Each row comes from the steps of one walk. Every step used is in the known rows, and no mark comes twice. Write the walk behind each row, first mark first.
Each row is shifted at random along 8 fixed directions that mean nothing.
Known rows:
S N C K G B A Z: [-163  -37   32  350  168  264 -153   59  -46 -193 -330   24 -414  -65
  239   15  350   81  102   73 -151  128 -213  147 -247 -257  113  -23
  119  209  -86 -179 -310  -97 -178  113  -47  133  351  -13  -56   67
   -2  318   77 -114]
G B S N C K: [ -59  269  -98  102  -75 -227  -78  179   29  -77  -40  156 -218 -155
  357  205   25 -113  139  -87 -120  217 -144  120 -124    7   13  155
   90  267 -217  136  190   28  -24  580 -127   33 -267 -104 -204  120
  -12   82  187  125]
G Z C K: [ -70  369  109  -32  180 -263  139  297 -187  -37  169  161  -80  167
  520  320 -226 -235  334  177  -19  236  132  263 -218   -7   22  249
   75    1  131   54   92 -212 -161  163   -1 -223 -200 -185 -216  135
   48  218  119  350]
N C K B S G: [ -95   -7  -64  290  200  -35 -211   52 -190 -166 -159 -130 -477 -144
  491  131  162 -115   31   98   -9    6    6  104 -281  -61  209  105
 -243  -31   31 -250  -71   47 -248    5  263   83  299 -197  -66  170
 -340  381  -33  -11]
G B A Z K C W: [-128   35  261 -171  310  213 -100  132 -228  174   30   33 -274  223
  141  -52  127  -83  190  302  284   66  -24  291 -261 -295  284  339
  -18 -121    0  -82   50 -101 -153  124   92  120  118 -165  -66  427
  -76  285   39  271]
S N C W K B A Z: [  68  -77  -42 -209   99  374 -231  127 -186  104   31 -129 -226  114
  -50  -49  309  119  219 -187 -198  -21 -257  156  333  -96  152  494
   92  204 -118  234   55  -15   58  327 -381  157 -190 -149  -88  314
   91 -282  326  315]
N C K B A Z G: [ 181  -70   88  165  231   28  136  171  -89 -175   39 -105 -374  278
  123   17   95   29  409  264   -6  189  -82   69  -31 -116  101  -28
  178  149  113 -223 -283 -111  -42  102  138 -118  234  165 -252  105
   30  233  258 -186]
W G Z C K: [ 135  386  -57  156  -63 -260   66  281 -235 -144   37  -50 -528  347
  248  409   35  207  307   57 -276  148  121  182  148  -69  145  140
   73  215  109 -143  -43 -351 -223  334 -366 -179  -22 -109    2  -25
   -2  -68  341  250]
C K B A Z G: [  62    3  -13  -87  205  456 -193   63 -184 -203   23  -77 -124   22
  116  -65  174  242  190 -144 -157  251 -257    1   16   37  -88  317
  132  243   16  192  -81 -113   53   48 -268  216   36   15   33   24
 -159   65  200  344]
G C K B: [ 149  100 -102 -103  -76   91 -179  145   57 -134 -132  -58 -259  149
   83   68  107  222   28  -95  -97  100  -85  -42   16    5  -32  134
   58   65  -75 -115 -161  -25   30  325 -285   99  -71  -77  -92  191
   33   59  151   16]
A C W Z K N: [ 128  -64 -103 -198  208   20  -73  251 -268   83   41 -166 -312  512
  -30   72  292   70  290  115 -171 -122  183  323  441  -77  328  303
   46  -64  131 -131 -147 -141  -58  210 -236 -110  157  -92  -14  432
  215 -111  250  195]
C W G Z: [-126    9  170   92  122   67  -26  -95   96   18   88   45   47  -14
  140   78  -69  -41 -170  102  -35  -42  -62  180   89 -108  -54  160
  245   -5  -25  -22   -7   67  -31  112   13   43 -157  -26  102    8
  -14   53   -9  198]
K G Z C: [ -79 -108  -94 -220 -139  -81 -277 -108   65  -13   82  110  -85  -34
 -182 -191  295  263 -190    6    1  -28 -121  -11  212  -17   47  107
  180  141 -130   19   78   53  244  333 -254  168 -345  142  208   32
   53  -29   27  160]
K N C W G Z: [ -48   45   55   59  -95 -402   12  -25  108  -60 -230  -75 -533   41
  234  298   44   65 -225  302  142   57  239  221   -6 -340  246   31
   52  -62 -143 -366 -137  -95 -174  438  -64 -112   13 -107  142  240
 -110  177  -17   13]
Z G B A: [  57  108  147  221    1   84   -8   56  -42 -151 -114  -79 -348  -18
  178  -40   12  217   40   39   78  262  -63  -29 -303 -172  -45  -63
  -29   81  103 -190 -119  -41 -139  -10  151  193  296  110   64 -118
 -192  293   60 -123]
W N C K: [ 139  144  -73 -475   40 -196  -52  175  -92  155  200   -8   59  -70
  202  107  -94 -159   77  -27   14  172   -8  138  104  162   18  514
   92  159 -237  321  316 -112  211  422 -250 -205 -412 -179 -158  321
   23  -70   86  407]
G C W Z K B S: [ 120  106  -22  154  252  298   18  349  -82 -267   58   62 -114  277
  471   82 -102   97  430 -113 -342  210 -175  182   72   65 -250  123
  289   48  187   86 -136  132  -85  179   35  152   64   35 -246  105
  143  125  369   32]
K B A C: [  99   13   60  -76  -30 -128  -22  162  -36  -79  -26 -123 -241    5
  162 -164  -51  -77   74  127  256  273   52  -38 -307 -121   75  -68
  -98  -71  119  -78  -41   82   -7   34  165   95   66   77 -206   79
   19  280   75 -274]
K C W Z G B S N: [  38    0   -3  215   67   15 -244  127 -197 -145  -66 -168 -542  169
  314  112  270  160   49   45 -114  -28   89  274  105 -155  283  157
  -16  -62  156 -102 -105  118 -271  296  -55  180  187  -88  121  209
 -106  158   90  164]
N C K B: [ -17   48 -180  165  -17  106   -3   34   35 -126 -112  121 -299   96
  114  214  189  -60  282   -8 -244 -111 -248    5  -70   20  -58   70
   95  270 -192 -132 -129  -80  -63  201 -119   -4   46  -17  -54   97
  -15   29  183   -7]
B S G W Z C K N: [  58  -17   58  186  436  148   -2  241  -72 -187   72   29 -162  170
  298   48  146    0  365  129 -234   19  -93  338  177  -23   10  102
  319   22  172   10 -192   21  -99  104  162  -45  226   16 -195  263
  149  177  203    0]
Z G W N C: [  58  -50  139   58   67 -257   80   64    8   30  104   -4 -191   44
  172  -66   79 -137   47  277   45  -51  110  208   34 -141  210   28
   69  -12  -98 -115  -13  -58  -16  124  182 -122   72  135  132  158
    2  197  -79  -72]
S C W Z K G B: [ -32  206   59  211   13    0   66  154   34 -163   92  136 -451  256
  270  294   33  112  358   68 -271   61 -120  199   74 -156 -123  158
  296  220    5  -38   23  -28 -143  441 -203   26 -204    1   49   26
   42  -23  350  138]
Z K G B S N: [ 116   93  140   47  195  125  -84  257   26 -126   84   43 -160 -129
  325   10   34   59  292   92   61  314 -129   41 -104  -90   -4  111
  196   92   25  192  246   87   93  334   80  155    9    7 -201  115
  -77  160  166   12]
W K G C: [   5  -61  352 -113  249 -114   88  154  109   45   95   38   15 -174
  372 -152 -202 -176   17  461  455  268   40   93 -444 -101  -24   68
  223 -197    6  -98   65   17   30  -11  460 -130   74   23 -212  190
  -45  557 -166 -221]
S B A Z K N: [-271  -50   28   37  216   15  -40   79 -114  -20  -88  195 -219 -109
  339   88  233 -183  167  144  -10  105   36  233 -167 -146   89  142
   -2  113    6   74    9   37 -109  179  133   62  149  -18   69   88
  -11  268   85  127]
Z G C W A K B S N: [ -16  106  156  249  220 -235 -104  271 -193  -23  272   32 -391  125
  449   72  124 -259  373  234   24  -43  102  338   33 -152  281  190
  -29   55  207  -36  113  150 -119  271  200   30  -17   25 -143  138
   33  124  290   41]
Z G C K B S: [  66   15   86  -15  139  -88  -71   65   20   54  382   85  -15   14
   99 -105   58 -167  239  163  148   36 -209   22   14  112   36  250
  199  161   24   74  266  236  155  327  174   92 -233  138 -243  153
  -52   90  228   89]
K C W A Z G B S: [ -74   55  325  256   71   65   59   44  108 -183   61  176 -347  -15
  213  -35   19   59  138  331  187  235 -190  136 -335 -212  -13 -105
  293  186  -49   34   84   50 -130  285  258  191   88  202    5  -57
 -163  319  131  -30]
G W A K B S: [-121  161   24  -13  153  146 -221  208 -440  186  237 -159 -143   68
  442   45   52 -134  190 -192 -122 -119   51  173  143  -15  216  611
 -362   86  242  159  351   40 -106  -72  -98  237 -133 -231   11  184
  -60 -167  231  454]
C K G Z: [-175   87  -32  223   69   54 -172  -57 -131  -80 -241  -42 -386   77
  246  309  255  157  -37   85 -118  -67   40  136  -73 -183  221  208
  -73   49   16 -330 -192 -219 -262   54 -243  -25  242 -179  129   99
 -177   95   13  280]
G Z C W: [  69  -50  165   21  124   67  -10   69  180 -107  -25  167  -43  255
 -123  -74   52  155   31  176  -18   17  -73  185   81 -154   14 -223
  280 -111  -26 -170 -274   12    0  186   86   10   -1  108 -103  124
  210  171   34 -122]
C K B A: [  10  117   44   24 -116 -257   39  -78   84   77  -76   92 -399  -89
  169  271   58  -68   90  208  303  116  -19   -7 -343 -162   65  121
 -150  206  -33 -194   90   19 -143  369  124  -90    0   11 -149   66
 -194  174  171    6]
A Z G C: [-159   64  222  198  113  -80    1   77 -220   -6  118   -2 -235  185
   66 -122  183  -54  124  316   76  -13   60  176 -115 -149  330   75
   50  -56   64 -136    3 -192 -150  -49   27   34  102   21  167   46
 -116  143  -13  148]
K B S N C W Z G: [ 234 -209   56  194   75 -102   10   23   15  -61  108 -106 -493  297
   -1  105  279  104  222  300  -33 -167  -35  191  301 -111  273   56
  151   51   71 -239  -85  116  -79  397  158  -75   78  139  -25  221
  -47   -1  214  -42]
B S G Z C K: [ -92  166  104  275  265  198  -27  123    8 -146  178  315   -4    9
   73  -13  151   24  377  104 -217   93 -455  173  -42   57  -78   36
  423  261  -64  174  104  -78   29  242   84   41  -53   77 -187  -50
   -2   42  251  163]
S G Z K: [-175   35   67  -41    5 -353  -74  -29  122   89   55  143  -86  -58
  174   45   66   17 -158  230  144  140   86  112   28 -116   95   96
   66   26  -30 -103  109   34   95  504  133 -104 -290   59   52   21
  -32  195   17  111]
S B A C: [   8   97  376  177  113   16  117  195 -250  129  117  -58 -384  127
  -37  -91  102 -176  324  378  267   15  -63  120 -385 -222  415   57
 -169 -113  113  -84  259 -146 -208 -145  323   48  255  -83 -130   83
 -166   34   81  -53]
N C W G Z K: [   5   38  -26 -263  112 -170  -60  128  -54  134  231   12   -6  167
  130   11  -49    0   -9   38  -80   63    4  198  353  -18   28  369
  207   64  -80    3  121   10  209  447 -121  -40 -417   -9  -16  204
  139  -25  175  254]
N C K B A Z: [ -48 -272  120   -3  330  140   33   20   44   88    8   14   32   38
  107 -159   88 -276  108  277  160   26 -153   91 -172  -79   44   33
  129   23   52 -154 -224  139   52   -4  401  -82  127   87 -367  232
  196  387   17 -246]
Z G C K: [ -38   39   69  -94  171  -62 -184   38 -147  114  179   25  -37   97
  -19 -141  191  -42    2  153   87  -68  -57  147   -4   48  206  285
   41   -4  -43 -124   35  -76   47  116   -1    5  -37  -17   15  189
  -69  156  -14  223]

Write each row's walk:
[ -40   46   89   58  221  -89  -81  199 -203  -59   57  -49 -396  169
  192   57  240  -51  246  163  -29   76   58  270   56 -131  259  268
   97   58   86  -72 -102  -22  -98  247  -75   18   94  -54  -81  248
   35   97  231  139] | S B A Z G C K N
[-110   49  173 -187  189  -73 -175   79  -92   82  143  138 -117   60
  112  -73   69   18   84  174  206  142  -25  276  -12 -199  166  253
   78   15  -18  -28   86  -29   54  251  -37   57 -252  -29 -105  249
   45  156  137  245] | B A K G Z C W
[  91  -33  106   20  129  145   -8  134   36  -59  -37  -66 -222   21
  159  -30  105   78  147  103  -53  274 -164   98   -6 -126  -16  137
  314  285  -80   34 -113  -50   67  278 -107  -28   59   77 -204  134
  136  158  206  -58] | W N C K G B A Z
[-107 -204   13  -21  269  -33   48  -11   92  -20  181  225   79   -3
  111 -148   82 -147  193  168  -26   70 -241  304  154   23 -156  135
  450  226 -102   79 -104  135  189  295  215  -79 -162  279  -71  137
  194  206  190   -5] | B A K N C W Z G
[ 194   84   70  149   96   35 -184  236 -143  -18   34 -249 -455  109
  285  211  130  128  206  -60 -110   46  106  181  254 -162  251  260
  -20   42  140  -38   57  106 -193  300 -165   99   96 -175 -161  231
  -29  -59  277   95] | C W K G B S N
[ -96   20  -92  119   64  142  -50   87   50 -185 -136  164 -192  -92
  222   72  188  -62  255  -51 -188  190 -297   95 -106  -83  -93   66
  225  323 -148  165 -126   19   11  364 -140   56  -92   46 -187   44
  110   85  258    1] | S N C K B A Z
[ -34   83  116   89  -42   61  -11   49  -11  -87 -197  -90 -540   30
   83  100  142  175   23   97   20  205  -70  148  -53 -336  129  123
  148  212 -175  -78  -47 -137 -137  344 -231  157   57  -66   83  167
 -101   35  200   63] | K N C W G B A Z
[ 119 -136  210  -18  320   85 -285  205 -167   52   44 -189 -307   67
  151 -104  333   31   56  301  189   60  104  174    2 -163  473  143
  -46 -107  176 -119   29   51  -57  171  141   70  212 -135 -216  372
   -7  344  -35   28] | A Z C K G B S N
[-119   36  204  436  172  -84  113   31  -34  184  294   35 -362  232
  128  214  159 -249  418  320  -83 -296 -212  260  213 -175  279  289
  218  146   29 -164  196   77 -168  319  228 -101 -108  -42 -187  200
  -36 -199  360  119] | N C W K B S G Z
[-105   22  268  229  349  149   94  189 -131   14  218  102 -256  130
  347   20   12 -186  402  289   -1   46 -162  234 -133 -167   63  204
  208  189   52  -40  167   19  -81   72  283   97  102   54 -195  130
   -5  171  253   50] | N C W A Z K G B S
[  17   56   48  255  217  231  -44  323 -190 -230   14  -49 -307   29
  484   18  155   -6  421  -40 -313  151 -158  204   58 -100  117  183
  157  126   -3  179   -6  -69 -138  155  -45  156   91  -35  -37  147
  -32  110  209   96] | A Z G W K B S N C
[ -86    7  189 -241  387  -55 -149  178 -290  129  237  -73  -94  201
  264 -124  -26 -157  142  167  204  105  163  327   35 -187  226  451
   10 -177  151  -72   16   65   -2   47   -7   64 -129 -109 -202  391
   74  165  146  246] | B A Z K G C W
[-247  -46  -39   10  300  154 -255   97 -107 -147 -209   27 -296  -40
  364  -59  189  -44  -10  -47 -132  136  -37  316  -62 -220   38  200
   72   15 -140  -84 -261   48  -70  191  -20  242   88 -119   40  316
    4  355   48   93] | S G B A Z K N C W
[ 172   16  -23   14   29 -206   -7  183 -154  122    6 -171 -559  180
  246  231  113 -110  308   79   33  -62  100  199   87 -210  241  271
 -159   52   86 -216  -57   72 -188  309   52 -113   71 -104 -232  300
   50   -2  311  -76] | S N C W K B A
